Here is a tiny trained network, its code and every weight. The questions are about switching its units off for an input and a class, where a switched-off unit gives its printed mean instead of its output.

import numpy as np


def w(rows, s, z=0):
    codes = np.array(rows[::2]) - 128.0
    scale = np.full(codes.shape[1], s)
    scale[-1] = z or s
    return codes * scale


def f(y):
    return np.maximum(y, 0)


def log_softmax(a):
    a = a - a.max(-1, keepdims=True)
    return a - np.log(np.exp(a).sum(-1, keepdims=True))


def net(x, mask):
    res = np.array(x, float).reshape(1, 7) / 4 @ E
    y = f(res @ A[0][:, :-1].T + A[0][:, -1])
    res = res + np.where(mask, y, B[0][:, -1]) @ B[0][:, :-1]
    return log_softmax(res[-1] @ U[:, :-1].T + U[:, -1])


A, B = {}, {}
E = w([
[138,232,99,86],'x0',
[82,45,2,196],'x1',
[41,142,151,150],'x2',
[244,88,201,97],'x3',
[87,190,155,159],'x4',
[103,147,183,140],'x5',
[147,103,112,86],'x6',
],0.0091)
A[0] = w([
[169,20,75,221,122],'n0',
[114,220,211,139,167],'n1',
[91,200,55,203,125],'n2',
[120,192,106,217,90],'n3',
[145,177,78,17,110],'n4',
[144,3,56,123,255],'n5',
[93,89,56,170,155],'n6',
[91,107,117,207,138],'n7',
[90,88,79,255,246],'n8',
[54,102,70,208,143],'n9',
[82,149,179,97,120],'n10',
[150,57,103,217,123],'n11',
[216,64,205,116,187],'n12',
],0.0087,0.0034)
B[0] = w([
[232,168,200,186,228],'n0',
[78,221,214,169,208],'n1',
[54,81,88,97,199],'n2',
[69,125,141,72,168],'n3',
[142,161,99,113,179],'n4',
[254,126,139,154,246],'n5',
[169,50,117,179,206],'n6',
[104,152,127,158,185],'n7',
[90,88,140,242,243],'n8',
[126,32,116,162,221],'n9',
[84,183,165,128,166],'n10',
[212,119,176,207,198],'n11',
[136,103,230,53,220],'n12',
],0.0078,0.011)
U = w([
[164,103,178,1,96],'0',
[78,89,66,127,78],'1',
[81,248,164,146,150],'2',
[192,163,40,107,249],'3',
[165,113,137,167,40],'4',
],0.013,0.0015)

Each question gives the input, the list of numbers given to net, and the class t.
The units are the neurons (one row each of A and B). Each row of codes is followed by its name. A weight is (code - 128) times the scale printed after its matrix; where a second scale follows, it is the last column's (A, B and U).
mask holds one flag per neuron, in row order. A switched-off neuron (its flag False) gives its mean, the last column of its row in B, instead of its output. The means were averaged over made-up inputs and are rounded, as every weight is.
A unit's drop is (log p(t) with every unit on - log p(t) with that unit switched off) / (log p(t) with every unit on - log p(t) with every unit switched off).
The circuit of an input: a set's keep is (log p(t) with only the set's units on - log p(t) with every unit switched off) / (log p(t) with every unit on - log p(t) with every unit switched off). Starting from the 12 units with the biggest drops (on a tie, the unit counted first), units are removed one at a time, each time the one whose removal leaves the highest keep (on an exact tie, the one counted first), for as long as the keep stays at least 0.8.
units of the circuit, in order: the units of the circuit, biggest drop first
unit that matters most: the unit with the biggest drop
top k neurons: the k neurons with the biggest drops, biggest first
drop of u: that unit's drop, to one decimal
input [-1,-2,-6,5,5,6,0], class 0: unit that matters most	n12
input [1,-2,-4,-4,-2,-1,4], class 3: units of the circuit, in order	(n12; n1; n8)
input [8,-1,-1,-7,-2,-4,-6], class 1: units of the circuit, in order	(n2; n0)
input [6,4,-1,8,-3,-3,-2], class 0: units of the circuit, in order	(n12; n8)
input [-2,6,1,-4,5,2,-3], class 1: top 2 neurons	(n2; n3)
input [8,6,1,-1,-8,2,-5], class 1: units of the circuit, in order	(n2; n1)
input [6,1,-4,7,5,6,4], class 0: top 2 neurons	(n8; n12)
input [0,-1,-5,-1,-8,-7,-8], class 3: top 3 neurons	(n8; n1; n9)
input [8,8,-1,-1,2,-1,8], class 1: top 2 neurons	(n2; n9)
input [4,2,7,6,-6,7,2], class 0: drop of n8	0.1
input [5,3,-3,-7,0,5,3], class 1: drop of n11	0.0
input [7,6,-1,6,-5,-3,0], class 3: drop of n8	0.3
